Below is a small trained network, with its code and all its weights. Each question gives an input and a class and asks what happens when units are switched off, that is, made to give their printed mean instead of their output.

import numpy as np


def w(rows, s, z=0):
    codes = np.array(rows[::2]) - 128.0
    scale = np.full(codes.shape[1], s)
    scale[-1] = z or s
    return codes * scale


def norm(h):
    return h / np.sqrt((h * h).mean(-1, keepdims=True) + 1e-5)


def f(y):
    return y / 2 * (1 + np.tanh(0.7978845608 * (y + 0.044715 * y**3)))


def log_softmax(a):
    a = a - a.max(-1, keepdims=True)
    return a - np.log(np.exp(a).sum(-1, keepdims=True))


def net(x, mask):
    res = np.array(x, float).reshape(1, 3) / 4 @ E
    u = 0
    for l in range(3):
        y = f(norm(res) @ A[l][:, :-1].T + A[l][:, -1])
        res = res + np.where(mask[u : u + 11], y, B[l][:, -1]) @ B[l][:, :-1]
        u += 11
    return log_softmax(norm(res)[-1] @ U[:, :-1].T + U[:, -1])


A, B = {}, {}
E = w([
[62,126,186,188,232,166,203,83],'x0',
[63,170,214,3,65,172,169,120],'x1',
[41,47,62,88,142,89,180,197],'x2',
],0.00051)
A[0] = w([
[133,147,137,121,130,92,160,130,152],'0.n1',
[231,218,202,160,112,208,83,71,129],'0.n2',
[68,113,147,148,215,151,170,59,105],'0.n3',
[45,34,87,114,136,96,198,250,121],'0.n4',
[90,117,154,157,237,165,182,45,119],'0.n5',
[188,112,67,188,173,22,109,66,149],'0.n6',
[125,122,113,124,135,166,118,134,120],'0.n7',
[83,173,199,29,67,151,178,140,253],'0.n8',
[125,119,124,133,121,151,123,139,69],'0.n9',
[202,97,83,35,20,122,29,165,156],'0.n10',
[161,127,110,145,172,45,128,77,167],'0.n11',
],0.0013,0.0018)
B[0] = w([
[109,140,110,140,128,136,110,139,144],'0.n1',
[62,131,65,110,165,69,125,90,149],'0.n2',
[133,155,133,173,72,68,106,183,135],'0.n3',
[134,184,105,128,162,102,75,30,173],'0.n4',
[135,141,136,180,79,70,99,199,149],'0.n5',
[114,85,130,128,151,249,125,181,164],'0.n6',
[122,143,132,128,136,118,124,141,123],'0.n7',
[110,105,46,219,150,181,74,151,249],'0.n8',
[158,125,170,89,113,111,161,114,96],'0.n9',
[86,166,149,222,128,99,156,171,180],'0.n10',
[104,111,113,142,155,214,96,191,157],'0.n11',
],0.0011,0.0015)
A[1] = w([
[66,34,96,74,127,73,200,204,96],'1.n1',
[84,118,196,158,216,167,212,88,85],'1.n2',
[204,114,82,62,30,103,73,156,45],'1.n3',
[191,111,76,60,44,125,62,160,64],'1.n4',
[78,173,216,4,65,182,184,131,105],'1.n5',
[211,170,200,130,110,126,107,69,67],'1.n6',
[125,111,183,64,107,103,145,102,9],'1.n7',
[216,190,205,157,110,172,90,74,93],'1.n8',
[118,118,158,130,164,93,171,61,75],'1.n9',
[108,117,147,145,191,154,163,76,93],'1.n10',
[145,155,104,157,149,125,94,134,128],'1.n11',
],0.0023,0.0013)
B[1] = w([
[124,239,111,94,197,82,102,32,238],'1.n1',
[134,184,154,155,54,31,174,202,209],'1.n2',
[81,164,209,211,171,71,223,179,134],'1.n3',
[91,165,200,188,140,97,202,155,158],'1.n4',
[250,18,51,242,191,163,50,164,209],'1.n5',
[63,120,45,94,209,60,159,107,56],'1.n6',
[162,100,85,178,202,94,130,141,2],'1.n7',
[24,130,57,44,168,68,160,113,136],'1.n8',
[190,143,106,135,133,92,149,188,66],'1.n9',
[113,153,128,120,98,103,117,198,146],'1.n10',
[110,125,131,81,128,170,125,159,188],'1.n11',
],0.0015,0.00081)
A[2] = w([
[111,166,169,48,81,96,194,95,98],'2.n1',
[132,175,82,38,192,42,136,14,45],'2.n2',
[157,145,180,189,108,47,183,202,84],'2.n3',
[132,77,109,163,158,100,204,154,133],'2.n4',
[136,155,76,37,179,47,131,42,3],'2.n5',
[88,174,88,22,171,51,152,34,49],'2.n6',
[215,26,106,146,166,182,122,141,48],'2.n7',
[203,44,117,114,140,168,131,139,9],'2.n8',
[183,118,164,185,111,130,141,128,134],'2.n9',
[130,176,237,163,98,30,227,187,17],'2.n10',
[160,96,231,4,25,183,148,75,28],'2.n11',
],0.0033,0.002)
B[2] = w([
[177,44,131,130,123,201,104,111,106],'2.n1',
[58,173,80,54,153,76,98,83,169],'2.n2',
[38,206,182,130,74,75,187,124,231],'2.n3',
[155,150,149,102,97,138,109,93,137],'2.n4',
[112,162,119,84,153,77,158,75,114],'2.n5',
[107,200,50,95,195,98,45,94,194],'2.n6',
[206,66,64,202,177,218,67,206,215],'2.n7',
[162,106,123,165,174,140,160,142,91],'2.n8',
[99,118,95,46,146,113,129,105,167],'2.n9',
[127,154,174,253,64,103,205,247,254],'2.n10',
[49,99,197,76,47,172,73,53,48],'2.n11',
],0.0027,0.0011)
U = w([
[5,251,253,253,13,5,247,252,253],'0',
[248,5,9,249,250,252,6,246,229],'1',
[6,251,5,4,251,5,3,5,252],'2',
[24,15,248,20,5,244,8,4,141],'3',
[254,22,233,1,184,28,254,12,2],'4',
[253,19,227,5,177,23,250,14,2],'5',
],0.0043,0.0042)

Each question gives the input, the list of numbers given to net, and the class t.
The units are the neurons (one row each of A and B). Each row of codes is followed by its name. A weight is (code - 128) times the scale printed after its matrix; where a second scale follows, it is the last column's (A, B and U).
mask holds one flag per neuron, layer by layer. A switched-off neuron (its flag False) gives its mean, the last column of its row in B, instead of its output. The means were averaged over made-up inputs and are rounded, as every weight is.
A unit's drop is (log p(t) with every unit on - log p(t) with that unit switched off) / (log p(t) with every unit on - log p(t) with every unit switched off).
The circuit of an input: a set's keep is (log p(t) with only the set's units on - log p(t) with every unit switched off) / (log p(t) with every unit on - log p(t) with every unit switched off). Starting from the 12 units with the biggest drops (on a tie, the unit counted first), units are removed one at a time, each time the one whose removal leaves the highest keep (on an exact tie, the one counted first), for as long as the keep stays at least 0.8.
units of the circuit, in order: the units of the circuit, biggest drop first
top k neurons: the k neurons with the biggest drops, biggest first
top k neurons in layer l: the k neurons of layer l with the biggest drops, biggest first
input [-6,7,0], class 1: top 2 neurons : (1.n2; 1.n5)
input [-6,-6,-1], class 0: top neuron : (1.n3)
input [-2,-6,-8], class 2: top 2 neurons in layer 1 : (1.n8; 1.n5)
input [2,-4,-6], class 2: top 2 neurons : (1.n8; 0.n8)
input [7,-1,-8], class 2: top 4 neurons : (1.n8; 1.n6; 0.n10; 1.n3)
input [-8,-8,-4], class 0: top 4 neurons : (1.n3; 1.n4; 1.n5; 0.n8)
input [-1,4,4], class 1: top 4 neurons : (1.n5; 0.n2; 1.n8; 1.n6)
input [5,-5,0], class 0: top 3 neurons in layer 1 : (1.n2; 1.n5; 1.n10)
input [-5,-4,-2], class 0: top 4 neurons : (1.n3; 0.n8; 1.n4; 1.n5)
input [-2,3,-3], class 3: top 2 neurons in layer 0 : (0.n8; 0.n2)
input [-6,8,-1], class 1: top 2 neurons : (1.n5; 1.n2)
input [-6,7,-7], class 1: top 3 neurons : (1.n2; 1.n1; 0.n4)
input [-1,2,3], class 3: top 2 neurons : (0.n8; 0.n4)
input [-6,-5,0], class 0: top 2 neurons in layer 1 : (1.n3; 1.n4)
input [6,7,-2], class 1: top neuron : (0.n10)
input [-8,-8,1], class 0: top 2 neurons : (1.n3; 1.n4)
input [-1,0,3], class 3: top 2 neurons : (1.n5; 0.n4)
input [-1,3,-4], class 2: top 2 neurons in layer 0 : (0.n6; 0.n8)
input [-3,1,-2], class 3: top 2 neurons in layer 1 : (1.n5; 1.n2)
input [0,2,5], class 2: units of the circuit, in order : (1.n1)
input [2,-3,-1], class 3: top 2 neurons in layer 1 : (1.n5; 1.n3)
input [2,-2,3], class 3: top 3 neurons in layer 0 : (0.n2; 0.n8; 0.n4)
input [4,-3,-5], class 2: top 2 neurons in layer 1 : (1.n6; 1.n5)
input [-3,-5,-8], class 2: top 2 neurons in layer 1 : (1.n8; 1.n5)
input [-7,-6,-6], class 0: top 4 neurons in layer 1 : (1.n5; 1.n3; 1.n4; 1.n1)
input [-3,6,-8], class 2: top 2 neurons in layer 1 : (1.n8; 1.n6)
